Below is a small trained network, with its code and all its weights. Each question gives an input and a class and asks what happens when units are switched off, that is, made to give their printed mean instead of their output.

import numpy as np


def w(rows, s, z=0):
    codes = np.array(rows[::2]) - 128.0
    scale = np.full(codes.shape[1], s)
    scale[-1] = z or s
    return codes * scale


def f(y):
    return np.maximum(y, 0)


def log_softmax(a):
    a = a - a.max(-1, keepdims=True)
    return a - np.log(np.exp(a).sum(-1, keepdims=True))


def net(x, mask):
    res = np.array(x, float).reshape(1, 7) / 4 @ E
    y = f(res @ A[0][:, :-1].T + A[0][:, -1])
    res = res + np.where(mask, y, B[0][:, -1]) @ B[0][:, :-1]
    return log_softmax(res[-1] @ U[:, :-1].T + U[:, -1])


A, B = {}, {}
E = w([
[140,127,43,66,48,201,192,170,174],'x0',
[107,72,117,143,169,134,55,171,225],'x1',
[188,63,184,56,116,114,162,98,173],'x2',
[198,122,173,106,190,166,129,133,65],'x3',
[151,125,134,86,86,97,44,164,126],'x4',
[100,2,103,160,162,120,155,168,114],'x5',
[97,150,160,124,127,127,131,213,99],'x6',
],0.009)
A[0] = w([
[148,237,126,123,83,91,135,98,33,213],'neuron 0',
[161,88,120,87,102,74,90,43,188,152],'neuron 1',
[87,49,93,141,143,64,168,90,169,230],'neuron 2',
[162,79,175,138,168,149,213,107,22,216],'neuron 3',
[215,165,254,122,209,114,91,52,117,126],'neuron 4',
[101,56,156,164,160,101,189,138,73,125],'neuron 5',
[62,191,143,149,95,103,153,86,178,110],'neuron 6',
[159,161,43,113,79,173,175,93,134,167],'neuron 7',
[91,60,106,183,180,137,203,142,108,155],'neuron 8',
[197,89,62,82,119,211,160,148,172,185],'neuron 9',
[114,223,106,87,45,121,169,99,109,156],'neuron 10',
[135,169,99,174,93,148,194,80,180,150],'neuron 11',
[157,93,135,63,74,186,173,161,131,158],'neuron 12',
[81,127,132,219,165,118,51,209,89,177],'neuron 13',
[192,161,177,112,134,123,130,65,39,255],'neuron 14',
[47,153,93,188,151,161,66,246,114,164],'neuron 15',
[147,89,187,44,91,103,125,236,179,180],'neuron 16',
[150,153,53,146,115,197,174,89,114,204],'neuron 17',
[146,93,52,95,135,187,165,161,208,148],'neuron 18',
[129,122,67,147,143,197,148,115,139,109],'neuron 19',
[140,161,143,48,55,138,161,185,108,191],'neuron 20',
[107,107,104,60,88,198,139,206,148,164],'neuron 21',
[144,113,227,133,214,90,103,49,124,232],'neuron 22',
[59,167,90,178,98,110,110,137,224,248],'neuron 23',
[106,164,143,165,185,132,25,159,117,230],'neuron 24',
[113,64,90,138,103,53,41,115,198,167],'neuron 25',
[65,79,171,184,215,112,197,164,70,189],'neuron 26',
[64,141,116,180,141,111,55,190,140,171],'neuron 27',
],0.0076,0.004)
B[0] = w([
[116,182,90,101,62,83,109,136,36,242],'neuron 0',
[109,91,179,115,76,201,67,91,156,200],'neuron 1',
[136,87,163,173,105,136,149,78,183,219],'neuron 2',
[194,174,195,145,104,85,166,122,98,242],'neuron 3',
[172,153,201,106,195,87,24,158,91,252],'neuron 4',
[180,144,175,170,76,81,181,112,171,199],'neuron 5',
[76,230,54,202,128,146,70,93,183,178],'neuron 6',
[53,137,139,119,141,201,178,83,79,215],'neuron 7',
[160,122,169,195,152,92,209,108,152,212],'neuron 8',
[72,90,188,67,198,163,183,154,134,239],'neuron 9',
[90,212,94,115,81,184,121,116,98,221],'neuron 10',
[46,186,103,168,160,146,128,39,127,194],'neuron 11',
[113,156,164,69,128,154,187,174,152,213],'neuron 12',
[164,55,23,188,148,41,136,200,113,241],'neuron 13',
[160,166,187,93,104,92,87,145,26,243],'neuron 14',
[116,74,39,137,169,104,154,191,112,254],'neuron 15',
[198,141,128,75,99,154,129,175,255,239],'neuron 16',
[71,144,125,147,168,140,166,85,52,211],'neuron 17',
[60,70,167,107,225,173,183,114,174,236],'neuron 18',
[89,96,126,129,195,121,175,91,93,173],'neuron 19',
[141,203,96,76,80,133,119,182,140,220],'neuron 20',
[100,140,103,86,159,165,177,182,168,235],'neuron 21',
[172,133,188,172,157,102,53,141,152,251],'neuron 22',
[96,120,78,147,151,141,101,114,164,247],'neuron 23',
[155,91,102,134,178,73,76,182,98,241],'neuron 24',
[121,10,114,156,78,174,88,98,209,224],'neuron 25',
[195,160,141,204,78,64,177,112,165,242],'neuron 26',
[121,68,28,141,160,79,99,141,158,223],'neuron 27',
],0.0074,0.0088)
U = w([
[185,147,188,126,171,92,11,135,88,170],'0',
[129,41,134,153,67,166,65,63,192,130],'1',
[137,168,111,83,53,136,156,135,33,10],'2',
[137,132,134,50,136,179,165,203,197,214],'3',
[83,88,146,133,223,171,192,74,111,9],'4',
[193,139,165,209,94,77,190,101,141,118],'5',
[141,65,2,174,173,74,114,193,122,200],'6',
[76,194,62,164,111,155,111,74,121,157],'7',
],0.0089,0.0011)

Each question gives the input, the list of numbers given to net, and the class t.
The units are the neurons (one row each of A and B). Each row of codes is followed by its name. A weight is (code - 128) times the scale printed after its matrix; where a second scale follows, it is the last column's (A, B and U).
mask holds one flag per neuron, in row order. A switched-off neuron (its flag False) gives its mean, the last column of its row in B, instead of its output. The means were averaged over made-up inputs and are rounded, as every weight is.
A unit's drop is (log p(t) with every unit on - log p(t) with that unit switched off) / (log p(t) with every unit on - log p(t) with every unit switched off).
The circuit of an input: a set's keep is (log p(t) with only the set's units on - log p(t) with every unit switched off) / (log p(t) with every unit on - log p(t) with every unit switched off). Starting from the 12 units with the biggest drops (on a tie, the unit counted first), units are removed one at a time, each time the one whose removal leaves the highest keep (on an exact tie, the one counted first), for as long as the keep stays at least 0.8.
circuit, biggest first: the units of the circuit, biggest drop first
unit that matters most: the unit with the biggest drop
top k neurons: the k neurons with the biggest drops, biggest first
drop of u: that unit's drop, to one decimal
input [-8,0,4,-3,-7,-3,7], class 0: unit that matters most : neuron 4
input [1,0,1,-8,-1,-1,-1], class 7: circuit, biggest first : [neuron 6; neuron 11]
input [6,-2,-3,-8,2,6,4], class 3: circuit, biggest first : [neuron 21; neuron 24]
input [-5,5,8,-2,0,8,3], class 1: top 2 neurons : [neuron 25; neuron 1]
input [-5,4,6,-6,8,-6,8], class 1: top 4 neurons : [neuron 25; neuron 1; neuron 16; neuron 14]
input [4,2,4,-2,-6,7,4], class 4: top 2 neurons : [neuron 18; neuron 8]
input [3,7,3,-5,-8,-8,6], class 7: top 3 neurons : [neuron 6; neuron 11; neuron 23]
input [8,-6,2,7,1,-1,4], class 2: top 2 neurons : [neuron 0; neuron 14]
input [-6,-2,6,0,1,5,1], class 5: top 2 neurons : [neuron 26; neuron 5]
input [1,1,-2,8,-8,-2,1], class 5: top 2 neurons : [neuron 26; neuron 3]
input [-2,8,-6,-7,7,-8,6], class 6: drop of neuron 23 : 0.0
input [7,5,6,-4,0,-6,-8], class 4: drop of neuron 7 : 0.3
input [8,3,5,-5,0,-1,-7], class 4: drop of neuron 17 : 0.1
input [-8,0,5,-2,1,6,-5], class 5: circuit, biggest first : [neuron 5]
input [1,-8,7,1,7,6,-2], class 3: top 2 neurons : [neuron 16; neuron 12]
